Below are the code and all the weights of a small trained network. Each question names an input and a class and asks about switching units off, where a switched-off unit gives its printed mean instead of its output.

import numpy as np


def w(rows, s, z=0):
    codes = np.array(rows[::2]) - 128.0
    scale = np.full(codes.shape[1], s)
    scale[-1] = z or s
    return codes * scale


def f(y):
    return y / 2 * (1 + np.tanh(0.7978845608 * (y + 0.044715 * y**3)))


def log_softmax(a):
    a = a - a.max(-1, keepdims=True)
    return a - np.log(np.exp(a).sum(-1, keepdims=True))


def net(x, mask):
    res = np.array(x, float).reshape(1, 5) / 4 @ E
    y = f(res @ A[0][:, :-1].T + A[0][:, -1])
    res = res + np.where(mask, y, B[0][:, -1]) @ B[0][:, :-1]
    return log_softmax(res[-1] @ U[:, :-1].T + U[:, -1])


A, B = {}, {}
E = w([
[127,124,122,129,113,136,133,138,124],'x0',
[129,121,112,129,146,125,111,111,131],'x1',
[101,101,128,175,188,115,154,155,2],'x2',
[44,174,76,19,126,51,88,187,119],'x3',
[158,186,151,142,165,204,11,202,118],'x4',
],0.0096)
A[0] = w([
[168,46,170,225,125,169,203,78,107,22],'n0',
[87,165,86,11,117,91,63,188,145,51],'n1',
[167,144,156,153,112,187,91,127,193,147],'n2',
[48,75,93,99,125,2,196,111,80,126],'n3',
[189,80,149,214,137,150,198,71,68,251],'n4',
[126,125,102,122,147,152,141,125,132,122],'n5',
[134,147,78,101,116,148,99,126,153,90],'n6',
[119,102,153,214,194,158,117,180,35,220],'n7',
[91,187,129,115,118,106,79,160,139,155],'n8',
[105,224,85,101,130,99,94,155,145,148],'n9',
[187,129,185,132,145,197,107,126,168,151],'n10',
[147,61,124,108,99,114,228,47,202,2],'n11',
[64,114,66,82,152,46,172,156,50,119],'n12',
[196,178,152,137,103,159,132,82,192,139],'n13',
[212,106,168,178,121,185,79,136,122,117],'n14',
[137,67,114,138,86,53,219,59,201,178],'n15',
[117,147,113,80,31,100,108,82,251,142],'n16',
[95,65,137,120,106,109,207,83,200,128],'n17',
[157,155,145,149,127,176,98,127,227,142],'n18',
],0.0066,0.0075)
B[0] = w([
[215,191,52,5,179,118,210,78,34,180],'n0',
[101,97,102,98,208,228,129,197,79,186],'n1',
[109,124,166,156,81,70,79,115,150,174],'n2',
[123,187,95,174,61,40,99,46,156,220],'n3',
[53,99,165,176,155,198,59,219,163,246],'n4',
[125,122,147,131,149,127,133,112,132,126],'n5',
[108,109,146,135,143,126,123,150,135,132],'n6',
[176,134,83,34,161,147,223,128,104,211],'n7',
[166,103,114,116,131,132,159,127,95,165],'n8',
[162,132,101,105,163,124,148,149,118,175],'n9',
[93,109,195,167,103,101,105,99,168,177],'n10',
[52,63,200,196,206,241,33,253,177,171],'n11',
[154,205,152,202,75,43,142,14,185,202],'n12',
[143,161,149,141,102,83,115,106,151,175],'n13',
[63,120,189,179,104,92,69,134,155,175],'n14',
[170,133,96,45,172,180,190,168,42,233],'n15',
[126,109,125,85,210,202,138,199,65,207],'n16',
[142,98,101,59,189,154,129,158,75,189],'n17',
[120,128,176,189,99,69,97,114,130,175],'n18',
],0.0065,0.012)
U = w([
[53,105,147,152,151,192,96,171,119,84],'0',
[223,135,92,83,140,140,197,108,92,129],'1',
[104,140,150,203,3,60,112,55,172,251],'2',
],0.012,0.0015)

Each question gives the input, the list of numbers given to net, and the class t.
The units are the neurons (one row each of A and B). Each row of codes is followed by its name. A weight is (code - 128) times the scale printed after its matrix; where a second scale follows, it is the last column's (A, B and U).
mask holds one flag per neuron, in row order. A switched-off neuron (its flag False) gives its mean, the last column of its row in B, instead of its output. The means were averaged over made-up inputs and are rounded, as every weight is.
A unit's drop is (log p(t) with every unit on - log p(t) with that unit switched off) / (log p(t) with every unit on - log p(t) with every unit switched off).
most important unit: the unit with the biggest drop
k most important neurons: the k neurons with the biggest drops, biggest first
drop of u: that unit's drop, to one decimal
input [-6,0,0,-5,-4], class 0: most important unit : n4
input [0,-4,4,3,7], class 1: 2 most important neurons : [n4, n7]
input [5,3,-1,-6,-6], class 0: 2 most important neurons : [n11, n4]
input [-3,-6,-4,0,-5], class 0: 3 most important neurons : [n11, n0, n7]
input [-3,-1,8,0,-1], class 1: 3 most important neurons : [n7, n14, n10]
input [-1,2,7,3,8], class 1: 2 most important neurons : [n7, n4]
input [3,0,-4,-4,-1], class 0: 2 most important neurons : [n3, n12]
input [6,5,0,-7,-4], class 0: 3 most important neurons : [n4, n11, n12]
input [3,-5,-4,7,0], class 1: 3 most important neurons : [n4, n11, n9]
input [1,8,-7,-1,-4], class 0: 2 most important neurons : [n11, n0]
input [-4,-5,-2,7,-2], class 1: 3 most important neurons : [n4, n11, n1]
input [-6,-4,-7,-8,-4], class 0: drop of n11 : 0.3
input [8,-8,-6,-2,-8], class 0: drop of n11 : 1.7
input [-8,-6,-7,-3,-4], class 0: most important unit : n11
input [8,7,3,1,-1], class 2: drop of n16 : 0.3
